Each row has a name. After each piece below comes the name of the row it's from, unless a question asks for something else. Each question is about the rows just above it.

z678: [ 91 113  95 169]
z119: [ 91 113  92 114]
z578: [ 91  92 115 113]
[114  92 113  91] is which row reordered?	z119
Put [113 115  92  91] back in order: which row is it?	z578

z772: [102 126 116 162 133]
z423: [124 126 133 128 120]
z72: [114 127 121 142 130]
z234: [120 102 132 114 124]
z930: [156 120 138  88 113]
z979: [120 125 128 126 133]
z544: [107 100 135 102 124]
z178: [ 88 121 113 156 138]
Which row holds these entries in another order? [138 156 113 121  88]	z178
Which row holds these entries in another order? [114 121 127 142 130]	z72
Which row holds these entries in another order? [120 125 126 128 133]	z979
Put [138  88 121 113 156] back in order: which row is it?	z178
[156 138  88 121 113] is which row reordered?	z178
Put [130 142 121 127 114] back in order: which row is it?	z72
Put [133 126 128 125 120] back in order: which row is it?	z979

z877: [128 126  91 120 128 138 109 128]
z31: [124 126 129 134 128 128 128 125]
z550: [139 146 123 136 126 127 133 133]
z659: [139 136 122 138 120 138 130 128]
z655: [128 128 134 127 125 128 124 129]
z924: [122 146 127 126 139 133 133 136]
Which row holds these entries in another order? [136 133 133 139 126 127 146 122]	z924
Which row holds these entries in another order? [136 139 133 127 146 133 123 126]	z550
Put [129 124 128 125 127 134 128 128] back in order: which row is it?	z655

z978: [134 126 101 135 131 131  95 133]
z406: [120 104 128 157 143 132 108 118]
z629: [104 120 143 119 132 157 108 128]
z645: [119 128 127 131 127 122 117 140]
z535: [101 131  95 127 131 135 133 134]
Which row holds these entries in another order? [ 95 101 127 131 131 133 134 135]	z535
Put [131 133 131  95 135 101 134 126] back in order: which row is it?	z978
Put [104 108 119 120 128 132 143 157] back in order: which row is it?	z629
Put [143 104 119 128 108 132 157 120] back in order: which row is it?	z629

z161: [105  98 143 130 127 124 109 103 117 103 126 121 139]
z521: [129 124 110 126 130 121 118 124 134 124 140 115 116]
z542: [109 117 143 139 105 121 126 124 130  98 103 128 103]
z720: [129 121 131 107 125 106 118 114 118 125 122 126 153]
z498: [122 122 125 129 131 107 106 153 125 126 118 118 114]
Put [130 129 121 134 118 124 116 110 126 140 124 115 124] back in order: which row is it?	z521
Put [103 109 117 143 139 105 121 126 124 130  98 103 128] back in order: which row is it?	z542
Put [130 103 109 126 124 143 117 139 128 121  98 105 103] back in order: which row is it?	z542
[126 118 118 114 122 122 125 129 131 107 106 153 125] is which row reordered?	z498

z857: [128 132 128 128 127 128 128 127 128 128 130 128 129 128 128 128 129 127
 128 121 128 120 126 127 128 128 127 128 133 127 133 128 128 128 131]
z603: [130 131 128 128 130 128 123 135 125 129 129 127 140 128 128 127 128 128
 127 139 129 130 132 128 131 128 128 128 125 126 138 128 128 131 130]
z369: [126 128 128 129 128 128 130 127 128 128 130 128 122 129 128 128 129 128
 128 119 128 118 125 128 127 128 128 128 135 128 128 128 128 126 128]
z663: [128 138 128 129 125 129 126 126 128 129 131 128 135 128 129 127 131 125
 128 118 128 116 125 127 129 128 127 129 136 125 140 127 128 130 135]
z704: [130 127 128 128 131 128 123 136 125 129 127 127 139 127 128 128 127 129
 127 146 129 139 134 128 131 128 129 127 120 127 133 128 128 131 127]
z935: [132 126 127 127 134 128 119 142 123 129 126 127 147 127 127 127 126 130
 127 161 129 147 138 128 133 128 129 127 114 129 136 128 128 134 126]
z631: [128 132 128 128 128 128 126 129 127 128 130 128 132 128 128 127 129 127
 128 125 128 121 127 127 129 128 128 128 132 128 135 128 128 129 131]
z486: [128 132 127 129 130 129 124 134 125 129 130 127 136 128 128 127 129 127
 127 132 129 122 129 127 130 128 128 128 131 130 139 127 128 130 130]
z141: [126 128 128 129 128 128 129 128 127 128 130 127 123 129 128 128 129 128
 128 120 128 116 125 128 128 128 128 128 135 128 130 128 128 126 127]
z348: [128 133 128 128 127 128 126 129 127 128 130 128 134 128 128 127 129 127
 128 126 128 123 128 127 129 128 128 128 131 129 135 128 128 129 131]
Which row holds these entries in another order? [135 128 129 125 126 130 128 128 128 125 127 129 116 138 118 128 140 129
 128 135 126 127 131 125 128 129 136 125 129 128 127 129 131 127 128]	z663
[131 129 128 128 135 128 132 128 128 128 129 127 127 121 128 125 128 127
 129 127 128 128 132 128 130 128 127 129 126 128 128 128 128 132 128] is which row reordered?	z631

z840: [116 103 120 136 128]
z646: [103 108 121 116 136]
z928: [116 103 122 136 108]
[103 108 116 122 136] is which row reordered?	z928
Put [128 116 103 120 136] back in order: which row is it?	z840

z583: [113 128 128 130 114 137 135]
z918: [138 149 110 118 129 119 132]
z976: [119 138 129 118 110 133 149]
z3: [131 119 156 104 151  91 113]
z870: [129 133 136 121 131 120 123]
Put [132 138 149 110 118 129 119] back in order: which row is it?	z918
Put [110 118 119 129 133 138 149] back in order: which row is it?	z976
[149 133 110 118 129 138 119] is which row reordered?	z976

z323: [113 111 104 163 105 147 151 135 140 163 120 121  98 121 128  98 142  99
 135 147 119 122 119 108 110 121 138 114 137 104 136 114 142 130 134 128]
z948: [119 156 160 157 133  95 136 108 144 122 104 116  99 121 162 123 105 144
 130  99 162 112 142 132 153 103 101 116 126 125 105 153 112 137  93 155]
z448: [136 113 128 104  99 104 137  98 142 105 114 163 140 135 163 151 122 142
 119 121 130 111  98 147 138 121 120 110 121 114 108 147 119 133 128 135]
z468: [158 132 139 159 108  96 148 103 161  96 157  96 117 139 162 147 129 135
  93 156 146 121 147 131  94 155 128 134 153  94 145 158 148  97 123 163]
z660: [114 147 119 138 140 121 121 142 111 136 104 142  99 163 130 114 137 122
 135  98 105 147 108 133 128 113 104 163  98 119 135 119 128 151 121 110]
Put [163 120 121  98 121 128  98 142  99 135 147 119 122 119 108 110 121 138
 114 137 104 136 114 142 130 134 128 113 111 104 163 105 147 151 135 140] back in order: which row is it?	z323
Put [110 121 151 128 119 135 119  98 163 104 113 128 133 108 147 105  98 135
 122 137 114 130 163  99 142 104 136 111 142 121 121 140 138 119 147 114] back in order: which row is it?	z660
[147 119 133 128 135 136 113 128 104  99 104 137  98 142 105 114 163 140
 135 163 151 122 142 119 121 130 111  98 147 138 121 120 110 121 114 108] is which row reordered?	z448
[119 133 128 135 136 113 128 104  99 104 137  98 142 105 114 163 140 135
 163 151 122 142 119 121 130 111  98 147 138 121 120 110 121 114 108 147] is which row reordered?	z448

z862: [130 104  91 143 119 168]
z796: [132  92 115 145 113 150]
z224: [129 122 151  94 128 120]
z271: [126 110 100 140 119 157]
z970: [115 116 105 133 118 153]
z301: [136 122 151 114 140 121]
z867: [145 115 113 150 133  92]
z755: [117 128 106 124 122 126]
z860: [149 118 124 135 140  98]
z619: [138 132 128 131 145 116]
Which row holds these entries in another order? [113 132 115  92 145 150]	z796
Put [122 151 114 140 121 136] back in order: which row is it?	z301

z439: [121 126 106 143 137 118 117 125 133 136 122 128 143 126 111 130 131 118
 161 141 114 133 133 123 136 127 127 116 113 134]
z257: [137 143 133 114 141 133 106 130 126 136 126 128 123 143 133 113 118 161
 118 111 127 121 117 117 136 122 127 125 134 131]
z916: [115 145 116 130 163 120 116 133 153 138 135 113 124 134 120 132 152 123
 104 124 105 126 133 122 149 142 122 151 124 125]
Which row holds these entries in another order? [106 111 113 114 117 117 118 118 121 122 123 125 126 126 127 127 128 130
 131 133 133 133 134 136 136 137 141 143 143 161]	z257
[134 113 116 127 127 136 123 133 133 114 141 161 118 131 130 111 126 143
 128 122 136 133 125 117 118 137 143 106 126 121] is which row reordered?	z439

